Below are the code and all the weights of a small trained network. Each question names an input and a class and asks about switching units off, where a switched-off unit gives its printed mean instead of its output.

import numpy as np


def w(rows, s, z=0):
    codes = np.array(rows[::2]) - 128.0
    scale = np.full(codes.shape[1], s)
    scale[-1] = z or s
    return codes * scale


def norm(h):
    return h / np.sqrt((h * h).mean(-1, keepdims=True) + 1e-5)


def f(y):
    return np.maximum(y, 0)


def log_softmax(a):
    a = a - a.max(-1, keepdims=True)
    return a - np.log(np.exp(a).sum(-1, keepdims=True))


def net(x, mask):
    res = np.array(x, float).reshape(1, 6) / 4 @ E
    u = 0
    for l in range(2):
        y = f(norm(res) @ A[l][:, :-1].T + A[l][:, -1])
        res = res + np.where(mask[u : u + 3], y, B[l][:, -1]) @ B[l][:, :-1]
        u += 3
    return log_softmax(norm(res)[-1] @ U[:, :-1].T + U[:, -1])


A, B = {}, {}
E = w([
[134,121,160,91],'x0',
[119,143,129,135],'x1',
[47,183,125,119],'x2',
[97,134,16,54],'x3',
[159,103,177,62],'x4',
[71,122,253,23],'x5',
],0.0029)
A[0] = w([
[39,141,66,54,3],'0.n1',
[180,98,211,38,68],'0.n2',
[91,109,255,214,52],'0.n3',
],0.0099,0.0025)
B[0] = w([
[27,154,109,8,225],'0.n1',
[99,74,191,213,255],'0.n2',
[241,171,87,59,250],'0.n3',
],0.013,0.0052)
A[1] = w([
[105,70,254,181,100],'1.n1',
[121,45,52,142,255],'1.n2',
[170,94,159,162,81],'1.n3',
],0.011,0.00088)
B[1] = w([
[159,4,193,135,254],'1.n1',
[109,146,151,195,200],'1.n2',
[58,145,99,106,213],'1.n3',
],0.014,0.0048)
U = w([
[146,30,208,132,175],'0',
[225,165,107,94,177],'1',
[129,130,143,144,3],'2',
[48,155,109,57,178],'3',
[105,160,99,248,153],'4',
],0.012,0.0051)

Each question gives the input, the list of numbers given to net, and the class t.
The units are the neurons (one row each of A and B). Each row of codes is followed by its name. A weight is (code - 128) times the scale printed after its matrix; where a second scale follows, it is the last column's (A, B and U).
mask holds one flag per neuron, layer by layer. A switched-off neuron (its flag False) gives its mean, the last column of its row in B, instead of its output. The means were averaged over made-up inputs and are rounded, as every weight is.
A unit's drop is (log p(t) with every unit on - log p(t) with that unit switched off) / (log p(t) with every unit on - log p(t) with every unit switched off).
The circuit of an input: a set's keep is (log p(t) with only the set's units on - log p(t) with every unit switched off) / (log p(t) with every unit on - log p(t) with every unit switched off). Starting from all 6 units, units are removed one at a time, each time the one whose removal leaves the highest keep (on an exact tie, the one counted first), for as long as the keep stays at least 0.8.
units of the circuit, in order: the units of the circuit, biggest drop first
most important unit: the unit with the biggest drop
k most important neurons: the k neurons with the biggest drops, biggest first
k most important neurons of layer l: the k neurons of layer l with the biggest drops, biggest first
drop of u: that unit's drop, to one decimal
input [-6,3,-7,-7,-2,-8], class 4: most important unit : 0.n2
input [-6,-7,-5,-7,0,5], class 1: 2 most important neurons : (0.n3, 1.n1)
input [-2,3,-3,8,1,-4], class 3: 2 most important neurons of layer 0 : (0.n2, 0.n1)
input [3,-1,-8,-4,0,-3], class 1: units of the circuit, in order : (0.n2, 1.n1)
input [-2,-7,1,3,4,-7], class 4: units of the circuit, in order : (0.n3, 1.n2)
input [2,7,-8,7,0,-4], class 4: 2 most important neurons : (0.n3, 1.n2)
input [-8,-4,-7,6,8,-4], class 4: 2 most important neurons : (0.n3, 1.n2)
input [-6,-4,5,0,-4,-1], class 3: 2 most important neurons : (0.n2, 1.n1)
input [-6,5,5,-2,-6,-2], class 4: 2 most important neurons : (0.n2, 0.n1)
input [7,1,-4,5,8,-7], class 4: units of the circuit, in order : (0.n3, 0.n2, 1.n1, 0.n1)
input [8,-4,-6,-1,-7,-6], class 4: 2 most important neurons : (0.n2, 0.n3)
input [-2,-3,-3,6,4,0], class 3: 2 most important neurons : (1.n1, 0.n1)
input [-5,1,-8,8,-7,-2], class 4: 2 most important neurons : (0.n3, 1.n2)
input [5,-2,-3,8,6,-6], class 3: 3 most important neurons : (0.n2, 1.n1, 0.n3)
input [7,-8,-1,5,-4,4], class 3: units of the circuit, in order : (1.n1)
input [5,-1,2,3,5,-7], class 4: 3 most important neurons : (0.n3, 0.n1, 0.n2)
input [-5,5,8,-6,7,5], class 1: 2 most important neurons of layer 1 : (1.n1, 1.n2)
input [0,5,-7,7,3,-5], class 4: 2 most important neurons : (0.n3, 1.n2)
input [7,2,0,-6,3,-3], class 1: drop of 1.n1 : 0.1
input [2,-2,1,2,-1,2], class 3: drop of 1.n1 : 0.1
input [-8,6,8,-7,-3,-2], class 1: drop of 0.n3 : 0.1
input [5,-4,0,5,-4,-3], class 3: most important neuron of layer 1 : (1.n1)
